Below are the code and all the weights of a small trained network. Each question names an input and a class and asks about switching units off, where a switched-off unit gives its printed mean instead of its output.

import numpy as np


def w(rows, s, z=0):
    codes = np.array(rows[::2]) - 128.0
    scale = np.full(codes.shape[1], s)
    scale[-1] = z or s
    return codes * scale


def f(y):
    return y / 2 * (1 + np.tanh(0.7978845608 * (y + 0.044715 * y**3)))


def log_softmax(a):
    a = a - a.max(-1, keepdims=True)
    return a - np.log(np.exp(a).sum(-1, keepdims=True))


def net(x, mask):
    res = np.array(x, float).reshape(1, 6) / 4 @ E
    y = f(res @ A[0][:, :-1].T + A[0][:, -1])
    res = res + np.where(mask, y, B[0][:, -1]) @ B[0][:, :-1]
    return log_softmax(res[-1] @ U[:, :-1].T + U[:, -1])


A, B = {}, {}
E = w([
[19,127,71,141],'x0',
[169,154,93,255],'x1',
[130,128,129,127],'x2',
[128,128,128,126],'x3',
[90,227,216,138],'x4',
[152,203,55,86],'x5',
],0.0048)
A[0] = w([
[187,131,155,115,63],'N1',
[158,42,65,116,64],'N2',
[108,108,157,56,160],'N3',
[90,131,105,135,41],'N4',
[168,106,134,118,58],'N5',
[122,110,141,141,31],'N6',
[124,134,130,100,45],'N7',
[110,115,154,39,85],'N8',
[132,124,132,128,2],'N9',
[119,111,145,60,60],'N10',
[218,138,176,105,52],'N11',
[140,72,75,118,20],'N12',
[58,126,97,136,111],'N13',
[115,113,147,141,40],'N14',
[120,113,137,129,189],'N15',
[107,113,154,48,85],'N16',
[114,159,97,105,13],'N17',
[125,137,138,118,57],'N18',
[26,134,75,147,54],'N19',
[114,112,153,57,98],'N20',
[148,192,65,96,89],'N21',
[162,45,67,114,87],'N22',
[161,229,43,66,89],'N23',
[90,36,206,181,59],'N24',
[144,152,113,200,81],'N25',
[118,115,156,54,51],'N26',
[153,153,104,223,97],'N27',
[122,118,136,116,221],'N28',
[89,129,111,140,60],'N29',
[154,151,99,231,53],'N30',
[5,119,82,146,102],'N31',
[80,115,85,137,46],'N32',
[85,48,201,170,104],'N33',
[104,208,189,141,64],'N34',
[151,66,75,117,86],'N35',
[78,219,207,138,115],'N36',
[152,145,111,208,70],'N37',
[255,125,180,96,108],'N38',
[108,125,118,110,37],'N39',
],0.0095,0.0047)
B[0] = w([
[114,127,168,149,112],'N1',
[139,134,153,38,165],'N2',
[99,143,85,139,219],'N3',
[113,113,168,134,86],'N4',
[117,126,169,122,95],'N5',
[120,93,150,124,75],'N6',
[104,99,141,126,82],'N7',
[64,122,104,130,167],'N8',
[108,91,165,119,65],'N9',
[75,116,122,119,122],'N10',
[107,141,188,161,144],'N11',
[115,92,168,70,107],'N12',
[130,149,156,158,153],'N13',
[124,93,146,124,80],'N14',
[143,146,110,134,201],'N15',
[70,119,104,130,159],'N16',
[113,72,166,131,77],'N17',
[115,107,141,121,84],'N18',
[120,147,197,171,154],'N19',
[83,126,108,132,156],'N20',
[147,68,117,147,133],'N21',
[141,145,150,36,177],'N22',
[175,27,117,169,178],'N23',
[173,42,114,155,172],'N24',
[74,122,116,112,143],'N25',
[62,111,123,124,127],'N26',
[47,131,100,115,187],'N27',
[142,156,101,136,245],'N28',
[119,124,159,133,94],'N29',
[32,106,106,120,167],'N30',
[136,179,184,188,210],'N31',
[98,125,179,131,101],'N32',
[177,71,102,153,195],'N33',
[131,111,156,51,166],'N34',
[137,129,143,70,148],'N35',
[159,129,145,1,251],'N36',
[66,122,117,120,146],'N37',
[120,183,190,201,227],'N38',
[100,105,152,129,79],'N39',
],0.041,0.0026)
U = w([
[171,137,166,3,106],'0',
[24,131,44,152,73],'1',
[154,201,235,222,88],'2',
[184,172,60,141,255],'3',
[215,15,93,176,76],'4',
[173,184,64,138,186],'5',
],0.0054,0.0051)

Each question gives the input, the list of numbers given to net, and the class t.
The units are the neurons (one row each of A and B). Each row of codes is followed by its name. A weight is (code - 128) times the scale printed after its matrix; where a second scale follows, it is the last column's (A, B and U).
mask holds one flag per neuron, in row order. A switched-off neuron (its flag False) gives its mean, the last column of its row in B, instead of its output. The means were averaged over made-up inputs and are rounded, as every weight is.
A unit's drop is (log p(t) with every unit on - log p(t) with that unit switched off) / (log p(t) with every unit on - log p(t) with every unit switched off).
The circuit of an input: a set's keep is (log p(t) with only the set's units on - log p(t) with every unit switched off) / (log p(t) with every unit on - log p(t) with every unit switched off). Starting from the 12 units with the biggest drops (on a tie, the unit counted first), units are removed one at a time, each time the one whose removal leaves the highest keep (on an exact tie, the one counted first), for as long as the keep stays at least 0.8.
circuit, biggest first: the units of the circuit, biggest drop first
most important unit: the unit with the biggest drop
k most important neurons: the k neurons with the biggest drops, biggest first
drop when u is switched off: that unit's drop, to one decimal
input [0,7,1,-8,8,-2], class 0: 2 most important neurons => [N36, N34]
input [-6,-5,3,6,-2,-5], class 2: 3 most important neurons => [N38, N11, N36]
input [-5,-4,3,2,-3,-1], class 2: 2 most important neurons => [N38, N36]
input [2,1,3,-1,-3,-5], class 4: circuit, biggest first => [N24, N33]
input [-1,5,-4,1,-4,2], class 1: circuit, biggest first => [N30, N27]
input [-4,1,-7,4,6,8], class 4: most important unit => N23
input [1,-1,-5,0,-7,6], class 0: circuit, biggest first => [N22, N2]
input [-8,2,-7,-4,-7,-4], class 2: 3 most important neurons => [N38, N36, N11]
input [1,2,-5,8,7,-8], class 4: 4 most important neurons => [N24, N33, N22, N2]
input [6,-3,-2,8,-3,-8], class 4: 3 most important neurons => [N24, N33, N38]
input [6,-1,6,4,3,-3], class 2: 3 most important neurons => [N31, N19, N13]
input [8,1,-6,5,-6,3], class 2: circuit, biggest first => [N31, N19]
input [-6,-2,2,-6,7,5], class 0: 3 most important neurons => [N36, N34, N31]
input [5,-8,-4,5,7,0], class 1: 4 most important neurons => [N8, N3, N16, N20]
input [7,-7,4,3,6,8], class 4: 2 most important neurons => [N23, N21]
input [7,-7,2,-1,1,1], class 1: 4 most important neurons => [N8, N38, N16, N3]
input [5,-7,3,-3,-7,1], class 0: 4 most important neurons => [N22, N2, N35, N12]
input [3,8,-8,7,7,-8], class 1: circuit, biggest first => [N30]
input [-3,4,3,-4,-7,8], class 4: drop when N25 is switched off => 0.0
input [7,-4,-1,2,1,8], class 4: circuit, biggest first => [N23]
input [-1,-5,-3,6,7,-7], class 0: drop when N38 is switched off => 0.1
input [5,0,-6,3,-6,-1], class 0: drop when N38 is switched off => 0.3
